Below is a small trained network, with its code and all its weights. Each question gives an input and a class and asks what happens when units are switched off, that is, made to give their printed mean instead of their output.

import numpy as np


def w(rows, s, z=0):
    codes = np.array(rows[::2]) - 128.0
    scale = np.full(codes.shape[1], s)
    scale[-1] = z or s
    return codes * scale


def f(y):
    return y / 2 * (1 + np.tanh(0.7978845608 * (y + 0.044715 * y**3)))


def log_softmax(a):
    a = a - a.max(-1, keepdims=True)
    return a - np.log(np.exp(a).sum(-1, keepdims=True))


def net(x, mask):
    res = np.array(x, float).reshape(1, 7) / 4 @ E
    y = f(res @ A[0][:, :-1].T + A[0][:, -1])
    res = res + np.where(mask, y, B[0][:, -1]) @ B[0][:, :-1]
    return log_softmax(res[-1] @ U[:, :-1].T + U[:, -1])


A, B = {}, {}
E = w([
[128,128,127,127],'x0',
[129,128,127,127],'x1',
[127,128,128,128],'x2',
[157,102,92,25],'x3',
[242,109,162,164],'x4',
[168,149,14,195],'x5',
[138,254,140,89],'x6',
],0.0082)
A[0] = w([
[99,52,126,162,45],'neuron 1',
[160,128,142,141,144],'neuron 2',
[83,150,179,220,9],'neuron 3',
[183,128,156,137,8],'neuron 4',
[135,177,127,115,131],'neuron 5',
[95,38,131,167,77],'neuron 6',
[140,139,66,152,33],'neuron 7',
[134,150,87,149,48],'neuron 8',
[128,124,154,117,56],'neuron 9',
[105,115,211,107,38],'neuron 10',
[63,129,100,120,14],'neuron 11',
[131,102,165,63,97],'neuron 12',
[150,122,124,116,27],'neuron 13',
[138,149,79,146,2],'neuron 14',
[171,126,154,136,19],'neuron 15',
[18,141,86,114,19],'neuron 16',
[135,198,145,113,60],'neuron 17',
[132,194,142,119,109],'neuron 18',
[145,151,33,184,156],'neuron 19',
[79,125,253,135,136],'neuron 20',
[139,109,80,62,26],'neuron 21',
[135,118,186,120,41],'neuron 22',
[67,169,200,243,20],'neuron 23',
[155,124,91,55,13],'neuron 24',
[130,35,107,114,62],'neuron 25',
[116,135,141,164,23],'neuron 26',
[244,113,180,167,49],'neuron 27',
[102,62,140,167,104],'neuron 28',
[147,231,152,115,38],'neuron 29',
[143,143,70,157,17],'neuron 30',
[191,132,164,140,38],'neuron 31',
[159,102,99,50,32],'neuron 32',
[34,130,88,140,64],'neuron 33',
[45,133,119,125,98],'neuron 34',
[112,122,207,110,71],'neuron 35',
[106,118,201,110,100],'neuron 36',
[134,133,75,157,28],'neuron 37',
],0.014,0.0037)
B[0] = w([
[98,203,147,125,186],'neuron 1',
[111,109,146,121,156],'neuron 2',
[165,128,53,47,194],'neuron 3',
[117,93,167,106,154],'neuron 4',
[101,174,124,127,167],'neuron 5',
[95,228,152,126,209],'neuron 6',
[161,110,112,187,161],'neuron 7',
[139,131,118,160,146],'neuron 8',
[123,117,112,136,128],'neuron 9',
[135,115,114,200,189],'neuron 10',
[128,95,185,107,157],'neuron 11',
[171,115,81,158,194],'neuron 12',
[134,114,125,103,120],'neuron 13',
[145,130,114,162,143],'neuron 14',
[112,98,156,116,143],'neuron 15',
[98,62,224,106,209],'neuron 16',
[96,199,139,125,178],'neuron 17',
[94,192,139,129,181],'neuron 18',
[143,103,80,255,239],'neuron 19',
[158,104,84,230,243],'neuron 20',
[182,108,100,72,164],'neuron 21',
[131,105,126,161,153],'neuron 22',
[192,128,53,6,228],'neuron 23',
[145,138,72,67,168],'neuron 24',
[111,226,121,111,194],'neuron 25',
[146,126,116,101,129],'neuron 26',
[79,39,237,68,254],'neuron 27',
[108,195,134,123,191],'neuron 28',
[90,238,166,117,209],'neuron 29',
[150,107,108,183,160],'neuron 30',
[100,84,171,103,172],'neuron 31',
[166,115,59,71,180],'neuron 32',
[98,56,192,107,192],'neuron 33',
[112,77,177,106,187],'neuron 34',
[125,115,103,196,188],'neuron 35',
[138,117,112,198,190],'neuron 36',
[143,117,104,176,154],'neuron 37',
],0.031,0.0081)
U = w([
[174,56,72,193,139],'0',
[101,189,127,100,90],'1',
[124,1,180,77,30],'2',
[220,66,19,25,255],'3',
],0.0091,0.0025)

Each question gives the input, the list of numbers given to net, and the class t.
The units are the neurons (one row each of A and B). Each row of codes is followed by its name. A weight is (code - 128) times the scale printed after its matrix; where a second scale follows, it is the last column's (A, B and U).
mask holds one flag per neuron, in row order. A switched-off neuron (its flag False) gives its mean, the last column of its row in B, instead of its output. The means were averaged over made-up inputs and are rounded, as every weight is.
A unit's drop is (log p(t) with every unit on - log p(t) with that unit switched off) / (log p(t) with every unit on - log p(t) with every unit switched off).
The circuit of an input: a set's keep is (log p(t) with only the set's units on - log p(t) with every unit switched off) / (log p(t) with every unit on - log p(t) with every unit switched off). Starting from the 12 units with the biggest drops (on a tie, the unit counted first), units are removed one at a time, each time the one whose removal leaves the highest keep (on an exact tie, the one counted first), for as long as the keep stays at least 0.8.
units of the circuit, in order: the units of the circuit, biggest drop first
top k neurons: the k neurons with the biggest drops, biggest first
drop of u: that unit's drop, to one decimal
input [5,-7,7,1,4,-5,-5], class 0: units of the circuit, in order	neuron 20
input [-5,-2,3,-1,-8,7,2], class 2: top 4 neurons	neuron 16; neuron 33; neuron 20; neuron 34
input [5,-4,2,2,-6,5,1], class 2: top 3 neurons	neuron 16; neuron 33; neuron 20
input [-6,-6,-2,-7,0,-6,2], class 3: top 2 neurons	neuron 23; neuron 3
input [-6,-7,4,-6,-8,6,-2], class 2: top 2 neurons	neuron 16; neuron 33
input [8,-4,3,1,-6,-6,2], class 0: top 2 neurons	neuron 20; neuron 27
input [6,-7,1,3,3,3,-4], class 1: top 3 neurons	neuron 20; neuron 25; neuron 23
input [1,-7,-3,-4,8,1,-7], class 2: top 3 neurons	neuron 27; neuron 29; neuron 31
input [-3,1,2,-5,-7,6,4], class 2: top 3 neurons	neuron 16; neuron 33; neuron 20
input [-5,-1,-4,-4,-4,3,-3], class 2: top 2 neurons	neuron 33; neuron 20
input [6,2,-3,-4,3,2,3], class 3: top 2 neurons	neuron 6; neuron 23
input [-7,5,-5,-8,-2,-8,1], class 0: top 2 neurons	neuron 20; neuron 10
input [5,1,-3,-4,-2,-4,-4], class 0: top 2 neurons	neuron 20; neuron 29
input [7,-8,1,-8,-5,-5,1], class 3: units of the circuit, in order	neuron 23
input [3,7,3,-3,-1,-1,2], class 3: drop of neuron 27	0.2
input [-1,-7,-1,-5,-8,-6,5], class 2: drop of neuron 33	0.3
input [-2,3,4,8,-8,-7,6], class 2: drop of neuron 14	0.1
